A: [139 156 115 171  99 132  86]
J: [155 164  96 130  88 151 135]
Z: [116 174  87  93 174 111 106]
present: [139 155 115]  no
present: [ 87  94 174 111]  no
present: [116 174  87  93]  yes
present: [ 88 130  96 164 155]  no
present: [ 93 174 111]  yes
miss J: [135  88 164 151 130  96]  [155]

P: [137  82 127 127 121]
V: [134 139 162 159 169]
U: [129 170  84  82  78]
C: [134 139 169 171 134]
count C: [171]  1
present: [134 171 169 139 134]  no

M: [120 117 137 147 147 147 147 147 143 117]
H: [120 135 137 147 147 117 121 144 143 117]
G: [133 114 120  92  88 152 142 107 120 148]
present: [135 137 147 147 117]  yes
count M: [147]  5
count H: [116]  0
miss M: [120 147 117 147 147 117 147 143 147]  [137]

B: [115  99 168  96 141 162]
X: [154 101  70 137 133  90]
Q: [110  96 100  97  97  97]
L: [152 115  92 149 137 107]
count Q: [100]  1
miss L: [149 137 152 115 107]  [92]
miss L: [ 92 149 115 107 152]  [137]
present: [137 149  92]  no
present: [ 97  97  97 100]  no
present: [162 141]  no

R: [126 169 126 127 107 129 130 138 146 129 130 130 127 128 128 148 125 116
 128 114 119 127 128 132 161 126 122 131 128 132 129 121 118 128 135 135
 119]
K: [126 169 126 127 107 129 130 138 146 129 130 130 115 128 128 148 125 116
 128 114 119 127 128 132 162 126 122 125 129 131 128 125 121 128 133 111
 121]
S: [127 127 127 121 115 129 128 126 151 122 133 160 126 129 130 121 122 123
 147 121 107 128 127 122 147 131 121 115 122 122 127 122 118 122 123 121
 124]
count S: [150]  0
miss K: [122 162 127 130 128 121 169 111 126 130 146 126 115 125 138 128 126 128
 125 129 107 131 128 130 125 128 128 119 121 116 133 129 148 129 127 132]  [114]
present: [129 130]  yes
count S: [122]  7
count S: [123]  2
present: [119 127 128]  yes
count S: [159]  0

Y: [150 140 133 142 139 131  83 150 141]
F: [150 140 133 142 139 131 138 150 141]
D: [150 140 133 142 139 131 140 103 125]
miss Y: [150 140 150 133 131  83 139 141]  [142]
miss D: [140 140 142 139 103 131 150 133]  [125]

T: [140 121 134 109 174 160 131 125 134]
N: [147 145 150 143 129 125 131 125 134]
E: [147 145 150 143 129 147 134 129 137]
W: [140 121 134 135 174 160 131 125 134]
count N: [125]  2
present: [134 121]  no
miss N: [145 150 143 131 147 125 125 134]  [129]

bil: [128 141 115 131 100 128 122 101 117 130 108 116 135 115 141 129 121 100
 118 151 138 139 122  81 141 123 141 132 142 152 124 111 123 117 105 106
 141 116 127 129 135 127 116 131 147  91 101 109 147 167 166 162 172 168
 112 109 145 126 112]
nekez: [136 116 153 114 107 123 159 151 142 139 116 117 125 136 144 102 163 135
 100 120 132 178 127 138 124 117  82 121 129 125 136 108 107 130 120 134
 130 121 151 117 129 143 145 123 108 147 141 134 144 126 166 101 145 127
 133 104 130 133 143]
Ruval: [138 122 150 114  96 122 161 144 140 140 106 110 129 128 151 102 165 125
  97 125 137 186 125 117 127 116  87 122 132 135 136 104 106 122 106 124
 136 116 153 110 135 145 140 124 110 135 129 129 151 144 183 110 164 139
 130  96 133 130 138]
Gada: [126 132 105 128 135 146 100  92 114 111 146 143 114 131 136 140 105 126
 134 154 119  88 103  94 138 122 138 125 143 145 112 135 144 139 150 130
 137 117 114 162 119 107 116 127 160  92 108 119 130 140 115 136 141 160
 115 146 170 142 112]
migub: [126 126 105 127 138 150 100  92 114 111 153 148 106 138 139 138 105 133
 133 158 114  88 101  96 137 121 127 119 143 145 112 136 145 144 159 137
 137 115 114 167 117 107 116 127 160  95 112 121 130 125 113 121 141 160
 117 148 177 149 116]
patuk: [131 109 134 113 140 145 129 131 135 114 155 147 100 152 142 117 141 159
 116 134 113 118 102 144 125 115  86 112 133 125 117 134 131 152 164 157
 127 120 134 156 114 114 139 122 126 147 145 144 131 106 113  78 127 127
 134 142 164 152 139]
kufim: [129 142 119 131  96 123 126 107 118 135 106 113 140 115 136 127 123 100
 117 144 140 144 129  81 140 124 142 133 139 151 130 110 121 117 105 106
 143 119 129 121 137 132 117 130 141  91 101 109 145 166 168 164 170 163
 112 106 132 126 116]
lok: [135 107 137 109 138 143 136 137 140 115 155 144  98 153 148 111 149 162
 109 131 113 129 101 145 124 112  73 110 131 125 119 129 127 155 163 156
 127 116 140 153 113 118 142 124 124 149 146 143 133 106 126  69 127 128
 135 133 169 155 143]
beram: [134 107 141 109 131 145 140 136 140 117 152 142  98 154 152 105 154 161
 104 131 114 137 101 143 124 112  73 110 132 125 121 125 124 154 160 158
 129 115 142 152 113 121 145 122 121 149 147 144 138 108 131  69 133 130
 135 132 170 156 144]
zal: [138 119 152 111  96 122 161 150 140 142 109 110 130 132 148 102 166 129
  97 120 136 186 129 127 124 115  84 122 129 130 137 104 106 124 107 126
 132 120 155 114 134 144 144 124 108 143 136 130 149 136 179 105 156 132
 132  96 130 130 142]
present: [121 122]  no
count Ruval: [124]  2

dori: [113 126 122 129 137 115 117]
luk: [149 128  72 127 135 100 135]
segur: [113 144 150 121 151 136  75]
Rugul: [134 120 120 134 120 120 107]
nit: [141 116 146 120 156 142 105]
lopu: [103 119 112 137 142 134 120]
count Rugul: [119]  0
miss dori: [117 129 137 126 115 122]  [113]

gateb: [120 134 119 141 126 123 143 143 132 115 145 103 133 114 105 140 137 119
 124 138 140 135 153 119 119 139 124 121 136 119 128 142 130 135  89]
vok: [112 142 139 141 142 122 112 124 134 128 124 159 101 130 109 139 172 143
 150 138 121 118 107 128 122 112 130 139 130 139 118 167 168 149 108]
peb: [127 115 137 134 113 149 113 125 119 132 119 130 132 141 123 127 129 116
 143 123 123 140 120 153 136 105 140 123 131 117 125 153 140 119 122]
Vona: [144 139 157 129 137 141 123 126 163 130 139 118 142 107 126 110 138 145
 136 118 114 138 124 142 120 135 145 105 121 163 137 126 101 129 100]
rogeb: [147 139 147 131 140 130 127 136 147 124 126 113 140 113 130 132 136 125
 137 134 119 127 140 142 144 121 145 121 138 149 130 122 122 137 119]
finag: [138 148 137 130 119 124 100 139 118 119 118 109 119 117 120 148 146 138
 137 149 131 128 148 126 112 107 143 138 127 123 125 108 139 136 107]
count peb: [122]  1
count gateb: [118]  0
count rogeb: [147]  3

sud: [127 122 132 172 133 154 127 146 100 122]
puga: [127 122 132 172 133 154 127 146 100 132]
ral: [ 99 121 104 161  99 152 131 151 100 136]
mobo: [127 172 127 172 172 172 127 125 146 122]
gebet: [117 124 173 127 123 134 129 139 113 132]
miss ral: [152 131 136 151 104 121 161  99  99]  [100]
count mobo: [172]  4

vone: [ 80  99 120  70]
bapok: [176 111 102 104]
fifu: [107  73 141 114]
fuso: [129  72 125 134]
kegim: [142 156 155 112]
momap: [ 76 123 114 113]
fet: [104 180  98 180]
Sozet: [154 130 174  78]
kipug: [176 111 102  98]
present: [177 111]  no
present: [130  72 125]  no
miss momap: [123 114  76]  [113]
miss fuso: [134 129 125]  [72]
miss fifu: [114  73 107]  [141]
count fet: [98]  1

Suten: [108 114  97 135 110 145]
nen: [115 114  79 113 171  91]
Kamu: [126 152 186 152 155 106]
Noki: [115 152 186 152 155 106]
count nen: [114]  1
present: [110 144]  no
miss Kamu: [106 152 152 155 126]  [186]

gim: [129 141 133 132 132 132 132 136 133 137 138 138 135 134 139 138 139]
vezif: [136 129 134 140 137 136 137 121 134  86 189 123  77 130 107 127  97]
Fol: [136 129 134 140 137 136 137 121 129 140 129 130 129 132 137 132 131]
gog: [138 130 135 139 138 137 138 122 136 140 131 137 142 133 138 134 131]
present: [137 138 138 135]  yes
present: [134 140]  yes
present: [142 133]  yes
count Fol: [129]  4
miss Fol: [134 137 121 136 136 129 137 132 132 129 140 140 130 137 129 129]  [131]

Zoko: [131 149 119 116 117 124 124 132  94  92 105 127 146  83 129 140  70 111]
bomon: [114 152 128 130 118 105 106 152 115 103 116 144 146 112 119 126  83 150]
Mibir: [121 151 121 124 118 114 106 139 107  95 106 132 107  88 129 131  71 129]
finuz: [100 111 137 124 131  89 131 107 113 138 109 141 129 144 144 175  93 145]
tuza: [114 152 126 128 119 107 109 148 152 100 112 140 150 150 123 126  78 150]
seru: [ 93 116 133 114 148 109 125 154 127 146 114 155 138 151 134 180  92 143]
nus: [101 109 138 125 126  85 132 152 109 134 106 137 126 146 145 173  94 145]
Puvod: [ 96 114 134 119 140  99 129 155 121 144 112 149 135 141 139 179  91 145]
ludi: [ 84 117 136 107 158 124 109 147 130 140 116 158 141 138 123 172  97 140]
fum: [ 78 114 142 114 158 121 101 149 123 134 115 150 144 134 124 168  96 143]
keful: [117 139 134 114 120 125 124 130  91 105  99 122 151  82 138 152  69 115]
count tuza: [152]  2
count Mibir: [106]  2

ruv: [120 160  88  95]
med: [141  76 124 122]
ros: [118 118 117 118]
Zodoz: [118 114 117 111]
miss ruv: [ 88 120 160]  [95]
count ros: [119]  0
miss ruv: [ 88 160 120]  [95]

leva: [150 138  91 114 140 111 152 151 160]
navis: [154 162 164 133 158 139 139 164 149]
Vil: [150 138  91 114 114 111 152 164 149]
miss navis: [164 158 139 133 149 164 154 139]  [162]
count navis: [134]  0
count Vil: [115]  0
count navis: [139]  2

pazuv: [166 168 160 166 155 158 157 168 173 167 151 162 185 161 170 164 156 164
 152 175 180 178 165 153 172 168 170 170 168 161 161 170 168 159 153 159
 161 167 157 156 153]
sos: [167 155 158 165 166 155 162 161 174 155 174 164 179 160 171 167 170 155
 164 156 148 155 156 170 172 160 157 161 151 172 173 158 148 157 164 163
 156 167 184 168 153]
guk: [166 168 160 166 155 157 157 168 173 167 151 162 185 187 170 164 156 168
 157 156 180 164 159 184 158 157 156 150 156 159 154 169 170 165 162 164
 172 157 156 156 160]
present: [168 173 167 151]  yes
count pazuv: [161]  4
present: [156 153]  yes
count sos: [157]  2
count guk: [156]  6
present: [168 170]  yes
[166 168 160 166 155 158 157 168 173 167 151 162 185 161 170 164 156 164
 152 175 180 178 165 153 172 168 170 170 168 161 161 170 168 159 153 159
 161 167 157 156 153]  pazuv

sumal: [153 147 141 152]
tibam: [137 166 148  94]
Mepar: [157 151 151 151]
Mudil: [153 162 146 107]
lila: [134 158 133  96]
fude: [156 172 142  92]
kotir: [133 142 144  95]
count Mepar: [150]  0
miss lila: [134  96 158]  [133]

zegu: [92 91 91 97 97]
pake: [139 122 105  94 166]
vas: [102 158 138  90 176]
Kera: [138 125 101  90 169]
reli: [166  89 100 161  89]
gakev: [114 143 128  89 144]
zetev: [170  91  84 137 119]
viti: [ 93 161 163 110 142]
sibuz: [109 140 161 154 102]
raba: [159 132 158 170  96]
Pebeb: [134 127 134 109 164]
count zegu: [90]  0
miss raba: [159  96 170 132]  [158]
count Pebeb: [109]  1

Pud: [130 130 144  95 130 100 144]
fefi: [118  99 102 102 115 140 152]
Nubiv: [121 133 150 105 135 161 130]
zefub: [121 120  92 126  97 100 117]
bupun: [127 132 129 107 115 106 122]
ravor: [129 151 113 101 145 144 135]
sopan: [152 126 133 146 124 119 144]
miseb: [118  89 120 130 138 132 126]
pego: [125 147 139 115 125 118 123]
nuko: [120  81 147 140 124 151 128]
vupog: [113 118 143 146 133 129 130]
Mido: [134 123 127 121 153 138 154]
count pego: [139]  1
present: [126 118]  no

